Below is a small trained network, with its code and all its weights. Each question gives an input and a target symbol and asks what happens when units are switched off, that is, made to give their printed mean instead of their output.

import numpy as np


def w(rows, s, z=0):
    codes = np.array(rows[::2]) - 128.0
    scale = np.full(codes.shape[1], s)
    scale[-1] = z or s
    return codes * scale


def softmax(a):
    e = np.exp(a - a.max(-1, keepdims=True))
    return e / e.sum(-1, keepdims=True)


def log_softmax(a):
    a = a - a.max(-1, keepdims=True)
    return a - np.log(np.exp(a).sum(-1, keepdims=True))


def net(x, mask):
    ids = ['ΓΠΦαβηξψ'.index(c) for c in x.split()]
    T = len(ids)
    res = E[ids] + P[:T]
    u = 0
    for l in range(3):
        r = res
        for j in range(2):
            rows = slice(2 * j, 2 * j + 2)
            q, k, v = (r @ M[l][rows].T for M in (Q, K, V))
            z = softmax(np.where(np.tri(T) > 0, q @ k.T / 2**0.5, -1e9)) @ v
            o = O[l][rows]
            res = res + np.where(mask[u + j], z, o[:, -1]) @ o[:, :-1]
        u += 2
    return log_softmax(res[-1] @ U[:, :-1].T + U[:, -1])


Q, K, V, O = {}, {}, {}, {}
E = w([
[199,52,128],'Γ',
[196,2,89],'Π',
[32,214,70],'Φ',
[11,162,29],'α',
[85,84,4],'β',
[72,217,101],'η',
[161,152,120],'ξ',
[157,140,208],'ψ',
],0.013)
P = w([
[54,204,146],'0',
[104,47,196],'1',
[146,242,172],'2',
[56,17,191],'3',
[151,223,152],'4',
[46,34,197],'5',
[182,178,143],'6',
[38,45,189],'7',
[135,214,118],'8',
[47,51,208],'9',
[110,254,114],'10',
[10,112,213],'11',
],0.0094)
Q[0] = w([
[123,160,46],'0.h1',
[180,98,254],'0.h1',
[33,177,110],'0.h2',
[45,168,154],'0.h2',
],0.013)
K[0] = w([
[184,42,236],'0.h1',
[49,104,83],'0.h1',
[92,234,130],'0.h2',
[1,136,187],'0.h2',
],0.0096)
V[0] = w([
[254,12,124],'0.h1',
[44,132,70],'0.h1',
[107,69,84],'0.h2',
[1,203,243],'0.h2',
],0.0074)
O[0] = w([
[127,149,111,4],'0.h1',
[3,181,105,203],'0.h1',
[99,47,13,150],'0.h2',
[180,16,141,228],'0.h2',
],0.0058,0.0038)
Q[1] = w([
[121,76,123],'1.h1',
[159,88,66],'1.h1',
[176,134,160],'1.h2',
[216,244,88],'1.h2',
],0.011)
K[1] = w([
[101,75,185],'1.h1',
[49,93,60],'1.h1',
[221,131,22],'1.h2',
[254,104,163],'1.h2',
],0.0095)
V[1] = w([
[80,189,42],'1.h1',
[56,1,116],'1.h1',
[89,183,2],'1.h2',
[104,234,151],'1.h2',
],0.0083)
O[1] = w([
[136,140,140,136],'1.h1',
[111,204,181,253],'1.h1',
[248,68,61,188],'1.h2',
[184,195,153,121],'1.h2',
],0.012,0.0051)
Q[2] = w([
[59,165,107],'2.h1',
[2,188,6],'2.h1',
[103,16,88],'2.h2',
[179,73,213],'2.h2',
],0.0082)
K[2] = w([
[123,131,226],'2.h1',
[124,88,155],'2.h1',
[112,254,42],'2.h2',
[123,142,109],'2.h2',
],0.007)
V[2] = w([
[242,127,18],'2.h1',
[137,182,7],'2.h1',
[129,254,96],'2.h2',
[51,133,179],'2.h2',
],0.0085)
O[2] = w([
[42,227,96,2],'2.h1',
[24,8,97,80],'2.h1',
[195,143,2,160],'2.h2',
[5,144,187,172],'2.h2',
],0.0058,0.0021)
U = w([
[157,61,167,62],'Γ',
[24,65,137,108],'Π',
[39,64,147,163],'Φ',
[17,160,122,193],'α',
[121,81,76,45],'β',
[255,98,124,25],'η',
[215,199,146,253],'ξ',
[94,153,174,135],'ψ',
],0.0096,0.0043)

Each question gives the input, a string of symbols that net reads in full, and the target symbol t.
The units are the heads (2 rows each of Q, K, V and O). Each row of codes is followed by its name. A weight is (code - 128) times the scale printed after its matrix; where a second scale follows, it is the last column's (O and U).
mask holds one flag per head, layer by layer. A switched-off head (its flag False) gives its mean, the last column of its rows in O, instead of its output. The means were averaged over made-up inputs and are rounded, as every weight is.
A unit's drop is (log p(t) with every unit on - log p(t) with that unit switched off) / (log p(t) with every unit on - log p(t) with every unit switched off).
The circuit of an input: a set's keep is (log p(t) with only the set's units on - log p(t) with every unit switched off) / (log p(t) with every unit on - log p(t) with every unit switched off). Starting from all 6 units, units are removed one at a time, each time the one whose removal leaves the highest keep (on an exact tie, the one counted first), for as long as the keep stays at least 0.8.
circuit, biggest first: the units of the circuit, biggest drop first
most important unit: the unit with the biggest drop
which heads matter: for each layer, one digit per head in row order, 1 if its drop is at least 0.15 and else 0, layers parted by /
drop when u is switched off: that unit's drop, to one decimal
input β β ξ Φ, target β: circuit, biggest first : (2.h1; 1.h2; 0.h1; 2.h2)
input Φ ξ ψ Γ α ψ Π Γ ξ Φ, target ξ: which heads matter : 10 / 01 / 00
input β α ξ ξ ξ Γ, target β: circuit, biggest first : (2.h1; 1.h2; 2.h2)
input β α Φ Π Γ, target α: circuit, biggest first : (2.h1; 1.h2)
input Φ η Γ Φ Γ β ξ α, target ξ: circuit, biggest first : (0.h1; 1.h2)
input α ξ ξ ξ ξ Γ Γ ξ β Π β Γ, target η: which heads matter : 10 / 11 / 01
input ψ ξ Γ η ψ, target ψ: circuit, biggest first : (2.h2; 1.h2; 2.h1; 0.h1)
input β Γ Π Π Φ β, target β: circuit, biggest first : (2.h1; 1.h2; 0.h1)
input Φ Π ξ β Φ Π β β, target ξ: which heads matter : 10 / 11 / 00
input β β ξ ψ Φ ξ Γ α, target β: which heads matter : 11 / 01 / 11
input β η Π ξ α Π ξ η η ψ Γ η, target β: which heads matter : 11 / 01 / 11
input β ξ η ξ ξ Π, target β: which heads matter : 01 / 01 / 11
input Φ η ξ Φ α α ξ ξ ξ Γ, target ξ: circuit, biggest first : (1.h2; 0.h1; 1.h1; 0.h2)
input ψ Γ ξ β, target Γ: most important unit : 2.h1
input α ξ ξ ξ β Γ, target η: which heads matter : 00 / 11 / 01
input β η ψ ξ, target β: drop when 1.h2 is switched off : 0.9
input ψ ψ Π Γ β α, target Γ: drop when 1.h2 is switched off : 0.5
input α α Γ β, target η: drop when 0.h1 is switched off : 0.4
